Below are the code and all the weights of a small trained network. Each question names an input and a class and asks about switching units off, where a switched-off unit gives its printed mean instead of its output.

import numpy as np


def w(rows, s, z=0):
    codes = np.array(rows[::2]) - 128.0
    scale = np.full(codes.shape[1], s)
    scale[-1] = z or s
    return codes * scale


def norm(h):
    return h / np.sqrt((h * h).mean(-1, keepdims=True) + 1e-5)


def f(y):
    return y / 2 * (1 + np.tanh(0.7978845608 * (y + 0.044715 * y**3)))


def log_softmax(a):
    a = a - a.max(-1, keepdims=True)
    return a - np.log(np.exp(a).sum(-1, keepdims=True))


def net(x, mask):
    res = np.array(x, float).reshape(1, 7) / 4 @ E
    u = 0
    for l in range(4):
        y = f(norm(res) @ A[l][:, :-1].T + A[l][:, -1])
        res = res + np.where(mask[u : u + 8], y, B[l][:, -1]) @ B[l][:, :-1]
        u += 8
    return log_softmax(norm(res)[-1] @ U[:, :-1].T + U[:, -1])


A, B = {}, {}
E = w([
[132,129,120,130,133,115,125,125,131,119,125],'x0',
[188,207,150,253,111,104,151,145,125,141,117],'x1',
[126,129,129,124,123,142,132,137,134,132,143],'x2',
[116,122,118,139,139,148,108,132,126,136,150],'x3',
[106,125,139,168,183,68,192,147,133,127,179],'x4',
[142,72,186,142,118,70,29,144,195,176,149],'x5',
[139,125,152,125,157,141,127,124,144,117,128],'x6',
],0.011)
A[0] = w([
[153,133,89,95,101,101,178,77,132,149,126,141],'L0N0',
[129,123,136,209,55,158,99,22,199,109,98,39],'L0N1',
[106,122,163,237,77,97,69,251,255,178,48,5],'L0N2',
[247,171,109,156,164,190,132,203,104,92,100,173],'L0N3',
[202,226,136,216,74,177,130,103,64,71,132,58],'L0N4',
[59,108,128,138,224,23,242,170,129,180,199,227],'L0N5',
[73,118,70,79,168,203,209,120,96,126,97,142],'L0N6',
[117,90,193,35,101,44,74,95,156,204,187,104],'L0N7',
],0.0059,0.0032)
B[0] = w([
[157,101,96,90,155,140,125,62,101,116,100,141],'L0N0',
[97,146,203,109,107,173,108,123,103,223,231,149],'L0N1',
[112,119,120,76,66,91,161,49,254,205,111,220],'L0N2',
[129,147,96,194,71,130,58,139,49,140,106,183],'L0N3',
[199,174,62,85,189,141,118,239,109,182,120,203],'L0N4',
[89,84,224,158,203,56,153,122,100,122,206,254],'L0N5',
[212,183,135,109,153,139,95,35,161,92,167,217],'L0N6',
[207,76,61,54,173,92,123,167,87,109,112,224],'L0N7',
],0.008,0.0071)
A[1] = w([
[160,143,181,185,76,84,127,111,209,192,125,105],'L1N0',
[3,109,154,71,176,116,184,49,104,54,142,108],'L1N1',
[132,156,125,199,141,150,216,107,63,79,138,2],'L1N2',
[178,120,55,92,75,189,107,109,254,104,30,190],'L1N3',
[144,118,127,221,144,162,206,244,82,136,178,14],'L1N4',
[107,94,187,59,78,94,69,160,106,135,158,93],'L1N5',
[96,11,175,111,54,60,73,186,167,105,105,72],'L1N6',
[103,147,122,78,120,153,111,10,91,67,175,173],'L1N7',
],0.008,0.0045)
B[1] = w([
[52,156,123,142,149,140,188,83,135,162,237,212],'L1N0',
[171,140,71,85,187,162,174,1,103,123,150,220],'L1N1',
[90,77,101,184,124,124,179,90,151,153,114,156],'L1N2',
[51,164,103,133,59,191,63,105,106,79,99,254],'L1N3',
[100,66,124,175,166,132,156,50,75,125,15,164],'L1N4',
[175,117,65,130,128,145,228,125,147,104,83,184],'L1N5',
[194,129,114,178,152,172,162,203,155,105,107,209],'L1N6',
[105,134,182,117,174,55,84,133,141,50,218,222],'L1N7',
],0.0095,0.008)
A[2] = w([
[124,40,177,130,125,2,158,148,130,145,209,93],'L2N0',
[193,20,97,162,181,59,182,176,81,91,73,14],'L2N1',
[111,56,94,75,80,140,84,93,163,3,96,60],'L2N2',
[53,134,181,174,113,199,70,82,174,184,95,32],'L2N3',
[45,183,154,171,109,61,82,117,57,106,138,144],'L2N4',
[56,73,226,117,219,120,159,128,133,63,132,139],'L2N5',
[7,151,221,107,126,88,89,81,56,68,140,3],'L2N6',
[89,127,238,181,48,96,121,68,216,183,157,109],'L2N7',
],0.0078,0.0024)
B[2] = w([
[152,127,93,106,150,84,159,237,106,167,139,244],'L2N0',
[27,82,132,108,141,163,86,113,151,157,114,231],'L2N1',
[108,95,170,187,126,207,133,152,181,130,137,254],'L2N2',
[147,132,73,83,134,96,113,108,111,154,95,174],'L2N3',
[104,94,70,136,142,245,139,111,91,89,164,169],'L2N4',
[156,135,56,84,71,96,118,133,133,176,87,249],'L2N5',
[97,191,27,62,106,165,62,77,98,78,155,191],'L2N6',
[118,169,177,153,62,127,101,96,127,148,174,225],'L2N7',
],0.012,0.006)
A[3] = w([
[222,245,99,147,23,189,75,133,93,187,70,118],'L3N0',
[90,91,140,199,126,99,130,74,87,92,108,47],'L3N1',
[82,127,148,216,168,49,219,144,107,163,150,81],'L3N2',
[158,170,63,156,178,128,138,195,8,150,2,141],'L3N3',
[80,110,108,112,115,205,33,75,168,128,118,129],'L3N4',
[150,110,125,140,78,235,114,124,168,48,110,103],'L3N5',
[122,138,191,111,58,126,57,33,155,159,108,3],'L3N6',
[95,12,146,95,155,143,121,220,160,111,74,125],'L3N7',
],0.01,0.0039)
B[3] = w([
[158,86,142,17,171,18,81,109,86,128,105,254],'L3N0',
[43,55,122,148,102,147,195,103,183,89,69,136],'L3N1',
[99,167,197,180,90,215,152,167,186,63,132,202],'L3N2',
[166,97,247,148,177,121,84,141,103,75,20,215],'L3N3',
[51,181,160,176,56,108,124,138,70,139,153,249],'L3N4',
[196,181,143,221,110,197,92,166,169,133,66,226],'L3N5',
[61,65,47,103,41,80,167,57,105,146,96,172],'L3N6',
[254,79,109,128,95,87,142,180,148,170,73,204],'L3N7',
],0.011,0.0097)
U = w([
[61,223,50,134,67,248,21,73,45,28,151,136],'0',
[137,134,38,51,233,111,183,17,56,66,204,255],'1',
[202,189,220,102,188,66,18,177,15,86,25,136],'2',
[38,94,212,227,207,235,213,70,94,66,52,44],'3',
[219,109,118,185,28,226,39,190,188,151,45,82],'4',
[203,23,60,55,199,72,160,234,159,186,111,46],'5',
[47,165,115,90,11,60,57,38,86,222,125,179],'6',
[73,182,209,209,105,123,207,195,193,200,211,125],'7',
],0.013,0.0018)

Each question gives the input, the list of numbers given to net, and the class t.
The units are the neurons (one row each of A and B). Each row of codes is followed by its name. A weight is (code - 128) times the scale printed after its matrix; where a second scale follows, it is the last column's (A, B and U).
mask holds one flag per neuron, layer by layer. A switched-off neuron (its flag False) gives its mean, the last column of its row in B, instead of its output. The means were averaged over made-up inputs and are rounded, as every weight is.
A unit's drop is (log p(t) with every unit on - log p(t) with that unit switched off) / (log p(t) with every unit on - log p(t) with every unit switched off).
The circuit of an input: a set's keep is (log p(t) with only the set's units on - log p(t) with every unit switched off) / (log p(t) with every unit on - log p(t) with every unit switched off). Starting from the 12 units with the biggest drops (on a tie, the unit counted first), units are removed one at a time, each time the one whose removal leaves the highest keep (on an exact tie, the one counted first), for as long as the keep stays at least 0.8.
units of the circuit, in order: the units of the circuit, biggest drop first
k most important neurons: the k neurons with the biggest drops, biggest first
k most important neurons of layer l: the k neurons of layer l with the biggest drops, biggest first
drop when u is switched off: that unit's drop, to one decimal
input [-3,4,5,-1,3,0,-5], class 3: 3 most important neurons -> L1N4, L0N4, L0N6
input [3,5,-5,-2,1,4,-7], class 7: units of the circuit, in order -> L1N0
input [3,8,-1,7,-2,1,-3], class 6: 3 most important neurons -> L0N2, L0N7, L1N0
input [4,1,-3,4,-7,-4,-2], class 2: 2 most important neurons -> L0N4, L3N0
input [-1,1,4,-5,-1,7,-7], class 6: 4 most important neurons -> L0N2, L0N5, L1N0, L1N3
input [6,3,0,-8,1,-5,3], class 3: 2 most important neurons -> L1N2, L0N2
input [0,3,-5,-2,0,8,8], class 6: 4 most important neurons -> L0N2, L0N5, L2N7, L1N3
input [1,-2,3,-6,-1,0,6], class 0: 2 most important neurons -> L0N5, L2N6
input [-5,0,0,-5,-2,0,-8], class 0: 3 most important neurons -> L0N5, L0N0, L1N6
input [-7,0,-1,-3,8,1,1], class 5: 3 most important neurons of layer 2 -> L2N0, L2N5, L2N7
input [-2,0,7,-8,-3,0,4], class 0: 3 most important neurons -> L0N5, L1N6, L0N4
input [-5,4,-2,1,0,7,1], class 6: 2 most important neurons of layer 0 -> L0N2, L0N5
input [0,1,-2,-8,6,-1,-4], class 3: 2 most important neurons of layer 0 -> L0N2, L0N6
input [0,7,1,0,2,-5,-4], class 3: units of the circuit, in order -> L1N4
input [-6,8,4,-6,0,-6,-5], class 2: 3 most important neurons -> L0N4, L0N5, L3N3
input [3,-4,5,-7,1,-3,-1], class 1: 2 most important neurons -> L1N3, L1N1
input [8,6,-6,1,-1,2,-5], class 6: 2 most important neurons -> L0N5, L0N2
input [-3,-4,7,6,0,2,6], class 4: 2 most important neurons of layer 0 -> L0N5, L0N1
input [4,2,7,5,1,-6,1], class 3: 2 most important neurons of layer 1 -> L1N2, L1N4
input [0,8,-5,-7,-2,7,3], class 6: most important neuron of layer 0 -> L0N5
input [3,-5,-1,-8,1,7,-7], class 5: 2 most important neurons of layer 0 -> L0N6, L0N7
input [3,3,-7,-7,1,1,-2], class 7: drop when L1N3 is switched off -> 0.3
input [4,-2,-5,-2,1,6,-4], class 5: drop when L0N7 is switched off -> 0.4
input [4,-5,8,4,1,-5,-7], class 1: drop when L1N3 is switched off -> 0.3
